Below are the code and all the weights of a small trained network. Each question names an input and a target symbol and asks about switching units off, where a switched-off unit gives its printed mean instead of its output.

import numpy as np


def w(rows, s, z=0):
    codes = np.array(rows[::2]) - 128.0
    scale = np.full(codes.shape[1], s)
    scale[-1] = z or s
    return codes * scale


def norm(h):
    return h / np.sqrt((h * h).mean(-1, keepdims=True) + 1e-5)


def f(y):
    return np.maximum(y, 0)


def softmax(a):
    e = np.exp(a - a.max(-1, keepdims=True))
    return e / e.sum(-1, keepdims=True)


def log_softmax(a):
    a = a - a.max(-1, keepdims=True)
    return a - np.log(np.exp(a).sum(-1, keepdims=True))


def net(x, mask):
    ids = ['βδεηξπψω'.index(c) for c in x.split()]
    T = len(ids)
    res = E[ids] + P[:T]
    r = norm(res)
    for j in range(2):
        rows = slice(4 * j, 4 * j + 4)
        q, k, v = (r @ M[0][rows].T for M in (Q, K, V))
        z = softmax(np.where(np.tri(T) > 0, q @ k.T / 4**0.5, -1e9)) @ v
        o = O[0][rows]
        res = res + np.where(mask[j], z, o[:, -1]) @ o[:, :-1]
    y = f(norm(res) @ A[0][:, :-1].T + A[0][:, -1])
    res = res + np.where(mask[2:6], y, B[0][:, -1]) @ B[0][:, :-1]
    return log_softmax(norm(res)[-1] @ U[:, :-1].T + U[:, -1])


Q, K, V, O, A, B = {}, {}, {}, {}, {}, {}
E = w([
[214,92,153,168],'β',
[110,95,192,151],'δ',
[92,169,219,118],'ε',
[171,194,115,185],'η',
[108,161,73,205],'ξ',
[136,16,145,33],'π',
[194,158,152,3],'ψ',
[122,192,183,102],'ω',
],0.015)
P = w([
[139,113,175,135],'0',
[155,78,179,255],'1',
[142,107,148,153],'2',
[107,145,148,145],'3',
[106,113,92,166],'4',
[131,112,146,163],'5',
[136,125,125,171],'6',
[117,104,145,180],'7',
],0.0049)
Q[0] = w([
[199,134,254,44],'H0',
[95,142,105,195],'H0',
[99,22,98,68],'H0',
[135,106,170,245],'H0',
[113,67,165,143],'H1',
[118,106,45,149],'H1',
[64,89,5,154],'H1',
[100,114,117,33],'H1',
],0.0083)
K[0] = w([
[179,113,56,75],'H0',
[120,123,125,157],'H0',
[82,102,127,112],'H0',
[134,119,5,138],'H0',
[122,110,161,133],'H1',
[155,118,127,119],'H1',
[171,112,113,138],'H1',
[187,149,139,180],'H1',
],0.016)
V[0] = w([
[66,243,166,158],'H0',
[217,178,70,72],'H0',
[34,94,29,129],'H0',
[93,132,185,17],'H0',
[144,5,108,157],'H1',
[66,76,57,93],'H1',
[7,146,170,138],'H1',
[123,202,56,53],'H1',
],0.022)
O[0] = w([
[111,130,190,239,59],'H0',
[221,114,98,176,140],'H0',
[127,170,228,59,19],'H0',
[120,5,154,119,70],'H0',
[107,220,177,47,177],'H1',
[102,105,215,78,46],'H1',
[47,70,84,137,116],'H1',
[173,25,175,170,1],'H1',
],0.023,0.018)
A[0] = w([
[252,156,187,106,195],'N0',
[144,65,109,177,187],'N1',
[130,211,145,175,253],'N2',
[176,92,47,78,56],'N3',
],0.031,0.0032)
B[0] = w([
[253,168,177,82,165],'N0',
[120,210,195,88,168],'N1',
[123,125,240,170,248],'N2',
[109,3,64,60,248],'N3',
],0.025,0.018)
U = w([
[189,209,75,83,170],'β',
[8,172,110,97,135],'δ',
[30,84,118,170,2],'ε',
[175,157,122,176,112],'η',
[85,129,219,109,194],'ξ',
[104,117,206,2,161],'π',
[213,67,159,130,128],'ψ',
[96,71,118,191,60],'ω',
],0.013,0.0034)

Each question gives the input, a string of symbols that net reads in full, and the target symbol t.
The units are the heads (4 rows each of Q, K, V and O) and the neurons (one row each of A and B). Each row of codes is followed by its name. A weight is (code - 128) times the scale printed after its matrix; where a second scale follows, it is the last column's (O, A, B and U).
mask holds one flag per unit, heads first, then neurons. A switched-off unit (its flag False) gives its mean, the last column of its rows in O or B, instead of its output. The means were averaged over made-up inputs and are rounded, as every weight is.
A unit's drop is (log p(t) with every unit on - log p(t) with that unit switched off) / (log p(t) with every unit on - log p(t) with every unit switched off).
The circuit of an input: a set's keep is (log p(t) with only the set's units on - log p(t) with every unit switched off) / (log p(t) with every unit on - log p(t) with every unit switched off). Starting from all 6 units, units are removed one at a time, each time the one whose removal leaves the highest keep (on an exact tie, the one counted first), for as long as the keep stays at least 0.8.
units of the circuit, in order: the units of the circuit, biggest drop first
most important unit: the unit with the biggest drop
top k neurons: the k neurons with the biggest drops, biggest first
which heads matter: for each layer, one digit per head in row order, 1 if its drop is at least 0.15 and else 0, layers parted by /
drop of u: that unit's drop, to one decimal
input β π β π δ, target π: which heads matter : 11
input δ ξ π δ η δ ε, target δ: most important unit : H1
input ξ ξ δ ξ ξ ε ω, target ξ: which heads matter : 10
input δ ξ ε β, target δ: which heads matter : 11
input δ η δ β δ ξ β β, target δ: which heads matter : 01
input ξ β ξ ψ ε ξ β, target ξ: which heads matter : 10
input ξ ω η ψ β η δ β, target η: units of the circuit, in order : (H0 H1)
input ψ η β η β, target η: which heads matter : 10
input δ ω ψ ω ξ, target ξ: top 2 neurons : (N1 N2)
input ε π η π δ, target δ: top 2 neurons : (N0 N3)
input ω β ω, target ω: drop of N0 : 0.0
input ψ η ω, target ω: drop of H1 : 0.2
input β ε η, target η: drop of H0 : 0.6
input ψ ψ π, target ψ: units of the circuit, in order : (H1)
